Below are the code and all the weights of a small trained network. Each question names an input and a target symbol and asks about switching units off, where a switched-off unit gives its printed mean instead of its output.

import numpy as np


def w(rows, s, z=0):
    codes = np.array(rows[::2]) - 128.0
    scale = np.full(codes.shape[1], s)
    scale[-1] = z or s
    return codes * scale


def norm(h):
    return h / np.sqrt((h * h).mean(-1, keepdims=True) + 1e-5)


def f(y):
    return y / 2 * (1 + np.tanh(0.7978845608 * (y + 0.044715 * y**3)))


def softmax(a):
    e = np.exp(a - a.max(-1, keepdims=True))
    return e / e.sum(-1, keepdims=True)


def log_softmax(a):
    a = a - a.max(-1, keepdims=True)
    return a - np.log(np.exp(a).sum(-1, keepdims=True))


def net(x, mask):
    ids = ['Ξβδεηθμφω'.index(c) for c in x.split()]
    T = len(ids)
    res = E[ids] + P[:T]
    u = 0
    for l in range(3):
        q, k, v = (norm(res) @ M[l].T for M in (Q, K, V))
        z = softmax(np.where(np.tri(T) > 0, q @ k.T / 3**0.5, -1e9)) @ v
        res = res + np.where(mask[u], z, O[l][:, -1]) @ O[l][:, :-1]
        u += 1
        y = f(norm(res) @ A[l][:, :-1].T + A[l][:, -1])
        res = res + np.where(mask[u : u + 4], y, B[l][:, -1]) @ B[l][:, :-1]
        u += 4
    return log_softmax(norm(res)[-1] @ U[:, :-1].T + U[:, -1])


Q, K, V, O, A, B = {}, {}, {}, {}, {}, {}
E = w([
[163,214,104,122,90,163,67,103,203,147],'Ξ',
[126,223,83,121,131,137,92,125,152,160],'β',
[121,183,107,150,158,157,34,139,150,137],'δ',
[129,113,163,94,141,115,66,99,89,123],'ε',
[123,126,110,80,73,33,130,135,133,131],'η',
[152,7,175,142,42,197,38,139,108,101],'θ',
[122,172,83,110,48,82,125,82,180,100],'μ',
[113,198,155,126,10,163,145,134,112,34],'φ',
[61,81,143,201,194,147,152,182,236,139],'ω',
],0.018)
P = w([
[202,139,92,130,133,78,30,247,111,121],'0',
[219,96,127,248,224,111,56,63,155,142],'1',
[195,68,69,115,176,172,45,162,177,100],'2',
[172,107,123,232,197,71,67,63,148,129],'3',
[139,95,77,94,147,183,89,145,174,135],'4',
[149,120,142,202,159,52,65,59,154,139],'5',
[124,93,128,71,118,176,95,152,184,123],'6',
[131,121,141,163,131,53,86,46,152,153],'7',
[103,93,127,73,113,188,149,145,189,124],'8',
[109,132,156,142,102,48,115,45,146,165],'9',
[96,97,160,79,86,193,173,155,189,115],'10',
[80,130,168,110,92,29,135,31,128,184],'11',
[71,120,126,116,158,195,165,161,194,124],'12',
],0.014)
Q[0] = w([
[164,181,117,214,70,165,68,139,222,62],'0.h0',
[198,69,168,136,223,134,182,153,17,138],'0.h0',
[239,160,153,3,171,217,185,220,127,146],'0.h0',
],0.0043)
K[0] = w([
[106,163,68,138,107,182,108,126,203,78],'0.h0',
[203,1,40,65,172,126,57,164,84,48],'0.h0',
[222,111,77,147,117,173,22,211,119,144],'0.h0',
],0.0059)
V[0] = w([
[92,146,97,167,91,135,62,156,145,172],'0.h0',
[177,107,127,203,58,109,206,254,126,89],'0.h0',
[124,118,61,158,79,127,155,154,155,99],'0.h0',
],0.0066)
O[0] = w([
[37,149,16,83,129,90,99,97,110,125,246],'0.h0',
[122,184,85,184,118,146,153,144,113,148,3],'0.h0',
[67,76,63,99,176,58,248,124,64,108,113],'0.h0',
],0.012,0.0046)
A[0] = w([
[157,143,188,113,84,163,86,150,123,89,254],'0.n0',
[88,147,28,84,133,159,73,254,117,112,210],'0.n1',
[81,104,107,111,112,79,114,143,80,85,120],'0.n2',
[164,141,164,86,93,146,73,146,122,106,41],'0.n3',
],0.009,0.00098)
B[0] = w([
[58,143,20,138,128,139,110,69,74,167,194],'0.n0',
[240,116,13,38,88,126,144,143,222,112,255],'0.n1',
[254,58,164,200,99,180,106,98,132,50,175],'0.n2',
[146,177,115,155,159,134,198,198,235,77,210],'0.n3',
],0.0088,0.0064)
Q[1] = w([
[119,124,127,65,144,204,186,241,170,191],'1.h0',
[2,145,205,138,106,46,53,42,100,176],'1.h0',
[97,146,41,89,137,75,6,70,204,128],'1.h0',
],0.0082)
K[1] = w([
[254,192,58,154,202,85,53,83,58,136],'1.h0',
[72,67,182,148,19,93,190,78,128,150],'1.h0',
[37,99,242,28,73,135,151,97,145,105],'1.h0',
],0.007)
V[1] = w([
[214,201,125,96,55,95,102,93,108,108],'1.h0',
[157,212,206,60,170,126,150,107,122,83],'1.h0',
[159,105,111,157,101,254,92,66,72,107],'1.h0',
],0.009)
O[1] = w([
[254,150,101,121,150,60,201,140,139,96,215],'1.h0',
[139,156,68,88,174,115,20,101,39,65,3],'1.h0',
[211,217,250,135,101,153,127,129,84,106,133],'1.h0',
],0.0086,0.0044)
A[1] = w([
[167,60,143,159,109,145,91,106,59,134,14],'1.n0',
[58,229,122,70,194,157,75,85,122,91,33],'1.n1',
[2,98,118,232,147,109,142,72,126,200,3],'1.n2',
[133,146,116,69,147,173,89,195,179,173,70],'1.n3',
],0.0097,0.0022)
B[1] = w([
[150,196,91,86,194,38,150,127,176,147,132],'1.n0',
[110,199,109,176,249,94,100,158,126,113,178],'1.n1',
[117,22,66,167,75,160,69,69,118,195,246],'1.n2',
[86,94,140,182,124,154,231,123,64,150,254],'1.n3',
],0.013,0.0056)
Q[2] = w([
[196,141,135,180,99,129,111,84,74,32],'2.h0',
[116,228,64,71,67,250,109,169,1,131],'2.h0',
[130,213,107,158,83,14,167,38,103,131],'2.h0',
],0.0061)
K[2] = w([
[212,188,182,53,63,111,116,123,38,32],'2.h0',
[254,211,114,179,191,164,91,194,79,146],'2.h0',
[133,190,50,73,94,157,178,33,101,45],'2.h0',
],0.0074)
V[2] = w([
[117,163,102,137,140,217,182,134,91,136],'2.h0',
[28,181,118,97,103,138,131,61,77,47],'2.h0',
[111,90,149,104,177,131,156,254,111,135],'2.h0',
],0.0084)
O[2] = w([
[223,168,110,101,136,183,72,77,136,98,84],'2.h0',
[209,170,90,219,148,111,159,160,130,95,2],'2.h0',
[200,127,69,61,143,84,4,210,80,65,58],'2.h0',
],0.011,0.0076)
A[2] = w([
[255,180,144,219,111,109,139,90,57,121,117],'2.n0',
[136,64,130,23,39,161,101,230,125,126,82],'2.n1',
[156,169,226,195,89,114,156,128,185,180,18],'2.n2',
[150,82,132,55,42,69,61,155,145,140,253],'2.n3',
],0.0099,0.0036)
B[2] = w([
[86,161,139,204,178,203,157,57,99,148,137],'2.n0',
[247,139,124,137,125,80,145,128,128,27,231],'2.n1',
[141,109,104,81,141,106,122,148,19,115,165],'2.n2',
[92,152,92,176,145,200,156,232,103,104,254],'2.n3',
],0.016,0.0074)
U = w([
[174,83,195,100,149,171,125,83,205,108,100],'Ξ',
[131,139,140,163,160,137,81,130,127,151,26],'β',
[195,134,54,167,147,156,49,158,112,80,225],'δ',
[155,186,215,161,156,115,5,110,196,136,254],'ε',
[39,185,141,215,217,128,145,220,150,145,54],'η',
[105,142,148,83,125,179,57,180,38,156,146],'θ',
[143,82,124,150,160,1,115,95,82,153,48],'μ',
[181,156,134,230,178,172,112,57,54,148,73],'φ',
[62,95,152,132,92,242,84,95,172,179,190],'ω',
],0.0074,0.0034)

Each question gives the input, a string of symbols that net reads in full, and the target symbol t.
The units are the heads (3 rows each of Q, K, V and O) and the neurons (one row each of A and B). Each row of codes is followed by its name. A weight is (code - 128) times the scale printed after its matrix; where a second scale follows, it is the last column's (O, A, B and U).
mask holds one flag per unit, layer by layer, with each layer's heads first. A switched-off unit (its flag False) gives its mean, the last column of its rows in O or B, instead of its output. The means were averaged over made-up inputs and are rounded, as every weight is.
A unit's drop is (log p(t) with every unit on - log p(t) with that unit switched off) / (log p(t) with every unit on - log p(t) with every unit switched off).
The circuit of an input: a set's keep is (log p(t) with only the set's units on - log p(t) with every unit switched off) / (log p(t) with every unit on - log p(t) with every unit switched off). Starting from the 12 units with the biggest drops (on a tie, the unit counted first), units are removed one at a time, each time the one whose removal leaves the highest keep (on an exact tie, the one counted first), for as long as the keep stays at least 0.8.
circuit, biggest first: the units of the circuit, biggest drop first
unit that matters most: the unit with the biggest drop
top k neurons: the k neurons with the biggest drops, biggest first
k most important neurons of layer l: the k neurons of layer l with the biggest drops, biggest first
input Ξ δ ω θ β ε ω η, target ω: circuit, biggest first => 1.h0
input ε ε η θ φ Ξ β ε ω θ ω, target Ξ: top 4 neurons => 2.n3, 0.n3, 1.n1, 1.n2
input ε μ μ θ ε ε ω, target δ: top 3 neurons => 0.n2, 2.n1, 0.n3
input μ ε ω ε μ Ξ ω, target Ξ: circuit, biggest first => 1.h0, 2.n3
input ω φ φ ε, target φ: circuit, biggest first => 2.n0, 1.h0
input μ ε Ξ η, target η: circuit, biggest first => 2.n1, 1.n2
input ε θ φ μ θ ω ε φ θ β, target φ: circuit, biggest first => 1.h0, 0.n1
input Ξ ε ε ω θ ω ω ε ε θ μ δ, target μ: circuit, biggest first => 2.n3, 0.n1
input ε ω θ Ξ ε ε θ ε θ θ ω η, target ω: top 3 neurons => 0.n2, 0.n3, 1.n2
input η ε ω θ Ξ ε Ξ φ β θ η β, target θ: 2 most important neurons of layer 2 => 2.n2, 2.n1
input μ μ θ θ, target μ: circuit, biggest first => 1.n0, 0.n1
input ω ε Ξ ε φ ε θ δ, target θ: circuit, biggest first => 1.h0, 2.n2
input θ ε Ξ Ξ ε ε φ η, target φ: top 2 neurons => 0.n2, 2.n0
input ε ε ε ω θ φ, target ω: top 2 neurons => 0.n2, 0.n0
input ε ε ε θ μ θ, target μ: unit that matters most => 2.n2
input Ξ ε δ ε ω Ξ Ξ β θ ε, target θ: top 2 neurons => 2.n2, 2.n1
input ε θ ε β μ δ ε ε η Ξ, target ε: circuit, biggest first => 0.n1, 1.n3, 1.n2
input Ξ ω θ ε ω η φ, target δ: top 2 neurons => 0.n1, 2.n1
input ω ω μ φ ε ε μ δ, target μ: 3 most important neurons of layer 2 => 2.n2, 2.n3, 2.n1
input Ξ θ ε φ, target φ: 3 most important neurons of layer 2 => 2.n0, 2.n2, 2.n3
input Ξ ω ω μ ω β ε θ μ ε Ξ β, target ε: 2 most important neurons of layer 1 => 1.n1, 1.n3
input δ μ ε ε θ μ ε Ξ, target μ: top 3 neurons => 1.n1, 0.n1, 2.n2
input β ω φ ω δ β Ξ ω β Ξ ε β, target ε: top 3 neurons => 1.n1, 2.n3, 1.n3
input ω ε ε ε ε ε θ φ θ ε, target φ: top neuron => 0.n1
input ε φ ε, target Ξ: top 4 neurons => 0.n0, 1.n3, 0.n1, 2.n3
input ε μ μ ε ε θ ε μ, target μ: 2 most important neurons of layer 1 => 1.n2, 1.n3
